Here is a tiny trained network, its code and every weight. The questions are about switching its units off for an input and a target symbol, where a switched-off unit gives its printed mean instead of its output.

import numpy as np


def w(rows, s, z=0):
    codes = np.array(rows[::2]) - 128.0
    scale = np.full(codes.shape[1], s)
    scale[-1] = z or s
    return codes * scale


def norm(h):
    return h / np.sqrt((h * h).mean(-1, keepdims=True) + 1e-5)


def f(y):
    return np.maximum(y, 0)


def softmax(a):
    e = np.exp(a - a.max(-1, keepdims=True))
    return e / e.sum(-1, keepdims=True)


def log_softmax(a):
    a = a - a.max(-1, keepdims=True)
    return a - np.log(np.exp(a).sum(-1, keepdims=True))


def net(x, mask):
    ids = ['ΓΔΛΞΦθμπ'.index(c) for c in x.split()]
    T = len(ids)
    res = E[ids] + P[:T]
    r = norm(res)
    for j in range(3):
        rows = slice(4 * j, 4 * j + 4)
        q, k, v = (r @ M[0][rows].T for M in (Q, K, V))
        z = softmax(np.where(np.tri(T) > 0, q @ k.T / 4**0.5, -1e9)) @ v
        o = O[0][rows]
        res = res + np.where(mask[j], z, o[:, -1]) @ o[:, :-1]
    y = f(norm(res) @ A[0][:, :-1].T + A[0][:, -1])
    res = res + np.where(mask[3:15], y, B[0][:, -1]) @ B[0][:, :-1]
    return log_softmax(norm(res)[-1] @ U[:, :-1].T + U[:, -1])


Q, K, V, O, A, B = {}, {}, {}, {}, {}, {}
E = w([
[193,120,61,44],'Γ',
[84,95,233,193],'Δ',
[225,95,182,151],'Λ',
[127,50,134,99],'Ξ',
[3,122,143,110],'Φ',
[72,126,99,46],'θ',
[238,130,155,76],'μ',
[65,133,237,133],'π',
],0.0083)
P = w([
[127,161,111,147],'0',
[138,43,99,131],'1',
[132,91,128,99],'2',
[138,173,165,87],'3',
[120,147,126,150],'4',
[123,86,73,156],'5',
[141,67,183,162],'6',
[120,113,253,33],'7',
],0.015)
Q[0] = w([
[185,135,217,46],'head 1',
[143,103,56,142],'head 1',
[145,34,120,115],'head 1',
[117,30,121,177],'head 1',
[147,245,127,173],'head 2',
[118,129,76,221],'head 2',
[111,92,138,99],'head 2',
[139,68,146,123],'head 2',
[126,167,119,181],'head 3',
[126,203,100,149],'head 3',
[139,111,154,86],'head 3',
[102,72,129,120],'head 3',
],0.012)
K[0] = w([
[97,107,61,221],'head 1',
[163,148,224,102],'head 1',
[136,208,153,136],'head 1',
[98,230,129,86],'head 1',
[90,2,157,105],'head 2',
[129,171,239,15],'head 2',
[166,96,119,195],'head 2',
[44,221,136,201],'head 2',
[121,29,172,52],'head 3',
[86,82,188,64],'head 3',
[98,232,96,165],'head 3',
[84,193,57,173],'head 3',
],0.0087)
V[0] = w([
[144,115,18,41],'head 1',
[185,65,154,210],'head 1',
[142,75,147,129],'head 1',
[71,103,62,176],'head 1',
[202,84,88,195],'head 2',
[248,194,118,71],'head 2',
[178,107,78,197],'head 2',
[183,139,195,143],'head 2',
[122,78,55,197],'head 3',
[111,52,72,180],'head 3',
[116,127,134,58],'head 3',
[128,124,51,89],'head 3',
],0.014)
O[0] = w([
[170,187,127,129,23],'head 1',
[91,107,126,167,159],'head 1',
[99,126,126,153,169],'head 1',
[128,134,72,92,148],'head 1',
[87,156,150,187,88],'head 2',
[186,122,208,147,3],'head 2',
[140,152,129,230,94],'head 2',
[110,88,165,138,163],'head 2',
[106,246,56,193,70],'head 3',
[85,214,61,172,66],'head 3',
[138,122,164,97,107],'head 3',
[175,174,118,123,41],'head 3',
],0.012,0.0031)
A[0] = w([
[144,102,145,77,145],'neuron 1',
[134,171,135,122,99],'neuron 2',
[89,219,109,70,136],'neuron 3',
[186,127,121,120,134],'neuron 4',
[180,91,97,107,174],'neuron 5',
[164,107,88,157,253],'neuron 6',
[119,104,76,107,118],'neuron 7',
[116,156,70,185,131],'neuron 8',
[184,8,184,103,175],'neuron 9',
[85,188,191,129,174],'neuron 10',
[55,39,88,142,201],'neuron 11',
[208,127,209,175,171],'neuron 12',
],0.012,0.0054)
B[0] = w([
[138,190,166,132,179],'neuron 1',
[85,78,137,177,135],'neuron 2',
[120,160,111,165,161],'neuron 3',
[19,159,175,88,146],'neuron 4',
[45,207,117,214,168],'neuron 5',
[1,253,116,198,169],'neuron 6',
[109,150,155,126,157],'neuron 7',
[100,250,128,95,145],'neuron 8',
[38,231,180,79,248],'neuron 9',
[108,224,126,104,163],'neuron 10',
[123,227,137,129,232],'neuron 11',
[109,163,58,108,188],'neuron 12',
],0.0063,0.012)
U = w([
[208,214,168,146,75],'Γ',
[11,91,61,174,21],'Δ',
[96,133,179,252,88],'Λ',
[128,206,40,215,248],'Ξ',
[116,149,23,53,21],'Φ',
[206,176,124,33,106],'θ',
[174,116,246,132,181],'μ',
[79,62,153,37,246],'π',
],0.011,0.0011)

Each question gives the input, a string of symbols that net reads in full, and the target symbol t.
The units are the heads (4 rows each of Q, K, V and O) and the neurons (one row each of A and B). Each row of codes is followed by its name. A weight is (code - 128) times the scale printed after its matrix; where a second scale follows, it is the last column's (O, A, B and U).
mask holds one flag per unit, heads first, then neurons. A switched-off unit (its flag False) gives its mean, the last column of its rows in O or B, instead of its output. The means were averaged over made-up inputs and are rounded, as every weight is.
A unit's drop is (log p(t) with every unit on - log p(t) with that unit switched off) / (log p(t) with every unit on - log p(t) with every unit switched off).
The circuit of an input: a set's keep is (log p(t) with only the set's units on - log p(t) with every unit switched off) / (log p(t) with every unit on - log p(t) with every unit switched off). Starting from the 12 units with the biggest drops (on a tie, the unit counted first), units are removed one at a time, each time the one whose removal leaves the highest keep (on an exact tie, the one counted first), for as long as the keep stays at least 0.8.
units of the circuit, in order: the units of the circuit, biggest drop first
most important unit: the unit with the biggest drop
heads that matter: for each layer, one digit per head in row order, 1 if its drop is at least 0.15 and else 0, layers parted by /
input Φ Γ π, target Φ: units of the circuit, in order => (head 2)
input Ξ μ Φ Φ, target Ξ: units of the circuit, in order => (head 2; head 1)
input π Φ Φ Δ Ξ, target π: units of the circuit, in order => (head 2; head 3)
input μ Γ Γ Φ, target Γ: heads that matter => 110
input Γ μ μ θ, target μ: heads that matter => 011
input π π Ξ Δ π Φ, target π: heads that matter => 110
input π Ξ Δ Λ Ξ Ξ, target π: heads that matter => 110
input Δ θ θ, target Δ: units of the circuit, in order => (head 3; head 1)
input Ξ π Λ Γ, target Ξ: heads that matter => 010
input μ Λ θ Ξ, target μ: units of the circuit, in order => (head 3; head 2)
input Γ Δ Ξ, target Γ: units of the circuit, in order => (head 2; head 1)
input Ξ π μ, target Ξ: heads that matter => 000
input Λ π Λ Λ Λ, target Λ: heads that matter => 110
input Δ π θ Λ Γ θ, target Λ: most important unit => head 1
input Ξ Λ π Φ Ξ Ξ Φ, target Ξ: heads that matter => 001
input Ξ θ Δ Φ π π Λ Λ, target Ξ: heads that matter => 010
input Λ Ξ Ξ, target Λ: heads that matter => 010
input Δ Δ Φ Φ Φ μ Λ, target Δ: units of the circuit, in order => (head 2; head 3)
input Ξ π Λ, target Ξ: heads that matter => 000
input Ξ π θ θ Γ Λ Δ, target Ξ: units of the circuit, in order => (head 3)
input Φ Δ π π μ, target π: heads that matter => 001
input Δ μ π θ π, target π: heads that matter => 011
input Γ θ Γ μ Ξ μ θ Δ, target Γ: units of the circuit, in order => (head 3; head 2; head 1)
input Ξ μ Φ π θ Δ μ Δ, target Ξ: units of the circuit, in order => (head 2; head 3)
input Δ π π μ Δ, target π: units of the circuit, in order => (head 2; head 3)
